Below is a small trained network, with its code and all its weights. Each question gives an input and a class and asks what happens when units are switched off, that is, made to give their printed mean instead of their output.

import numpy as np


def w(rows, s, z=0):
    codes = np.array(rows[::2]) - 128.0
    scale = np.full(codes.shape[1], s)
    scale[-1] = z or s
    return codes * scale


def f(y):
    return y / 2 * (1 + np.tanh(0.7978845608 * (y + 0.044715 * y**3)))


def log_softmax(a):
    a = a - a.max(-1, keepdims=True)
    return a - np.log(np.exp(a).sum(-1, keepdims=True))


def net(x, mask):
    res = np.array(x, float).reshape(1, 4) / 4 @ E
    y = f(res @ A[0][:, :-1].T + A[0][:, -1])
    res = res + np.where(mask, y, B[0][:, -1]) @ B[0][:, :-1]
    return log_softmax(res[-1] @ U[:, :-1].T + U[:, -1])


A, B = {}, {}
E = w([
[173,1,33],'x0',
[44,164,95],'x1',
[132,165,38],'x2',
[112,8,119],'x3',
],0.0089)
A[0] = w([
[163,163,174,234],'neuron 0',
[141,145,100,226],'neuron 1',
[49,114,218,24],'neuron 2',
[221,196,161,58],'neuron 3',
[198,54,131,253],'neuron 4',
[185,81,64,86],'neuron 5',
[149,136,26,51],'neuron 6',
[124,142,49,201],'neuron 7',
[237,149,144,65],'neuron 8',
[99,55,202,129],'neuron 9',
[204,96,54,151],'neuron 10',
[134,138,120,218],'neuron 11',
[95,70,66,112],'neuron 12',
[50,82,167,90],'neuron 13',
[201,52,134,48],'neuron 14',
[151,136,29,52],'neuron 15',
[143,135,107,216],'neuron 16',
[249,170,115,204],'neuron 17',
[54,84,127,123],'neuron 18',
[139,130,49,77],'neuron 19',
[47,200,124,160],'neuron 20',
[151,127,217,121],'neuron 21',
],0.013,0.0077)
B[0] = w([
[97,145,169,199],'neuron 0',
[109,145,190,178],'neuron 1',
[176,167,76,159],'neuron 2',
[81,102,75,160],'neuron 3',
[125,52,166,251],'neuron 4',
[104,90,152,192],'neuron 5',
[76,130,99,164],'neuron 6',
[75,172,182,189],'neuron 7',
[120,107,120,148],'neuron 8',
[162,10,124,184],'neuron 9',
[78,136,146,213],'neuron 10',
[134,150,161,169],'neuron 11',
[112,132,135,184],'neuron 12',
[178,101,105,151],'neuron 13',
[146,190,117,184],'neuron 14',
[55,129,94,162],'neuron 15',
[120,155,157,171],'neuron 16',
[84,142,154,196],'neuron 17',
[158,78,137,154],'neuron 18',
[89,140,112,155],'neuron 19',
[199,148,147,208],'neuron 20',
[43,166,120,170],'neuron 21',
],0.011,0.013)
U = w([
[40,53,167,40],'0',
[190,29,60,186],'1',
[96,119,195,254],'2',
[139,114,29,43],'3',
[78,187,105,122],'4',
[133,110,9,27],'5',
[200,133,44,108],'6',
],0.014,0.012)

Each question gives the input, the list of numbers given to net, and the class t.
The units are the neurons (one row each of A and B). Each row of codes is followed by its name. A weight is (code - 128) times the scale printed after its matrix; where a second scale follows, it is the last column's (A, B and U).
mask holds one flag per neuron, in row order. A switched-off neuron (its flag False) gives its mean, the last column of its row in B, instead of its output. The means were averaged over made-up inputs and are rounded, as every weight is.
A unit's drop is (log p(t) with every unit on - log p(t) with that unit switched off) / (log p(t) with every unit on - log p(t) with every unit switched off).
The circuit of an input: a set's keep is (log p(t) with only the set's units on - log p(t) with every unit switched off) / (log p(t) with every unit on - log p(t) with every unit switched off). Starting from the 12 units with the biggest drops (on a tie, the unit counted first), units are removed one at a time, each time the one whose removal leaves the highest keep (on an exact tie, the one counted first), for as long as the keep stays at least 0.8.
units of the circuit, in order: the units of the circuit, biggest drop first
top k neurons: the k neurons with the biggest drops, biggest first
drop of u: that unit's drop, to one decimal
input [-5,7,-3,-3], class 4: units of the circuit, in order : (neuron 4; neuron 2)
input [7,-5,-7,6], class 1: units of the circuit, in order : (neuron 9)
input [4,-7,2,-5], class 0: units of the circuit, in order : (neuron 20; neuron 4; neuron 3)
input [2,-5,-6,4], class 1: units of the circuit, in order : (neuron 9; neuron 7)
input [-3,-5,3,-6], class 4: top 2 neurons : (neuron 4; neuron 3)
input [-5,-6,-7,1], class 0: top 4 neurons : (neuron 9; neuron 21; neuron 20; neuron 3)
input [-7,6,-2,-8], class 4: top 2 neurons : (neuron 4; neuron 2)
input [-3,0,-3,-8], class 4: units of the circuit, in order : (neuron 4; neuron 3)
input [-3,-2,2,-8], class 4: top 4 neurons : (neuron 4; neuron 3; neuron 9; neuron 5)
input [-3,7,-7,1], class 1: drop of neuron 2 : 0.1
input [-1,2,0,-4], class 4: drop of neuron 4 : 1.5
input [5,5,-3,6], class 1: drop of neuron 0 : 0.2
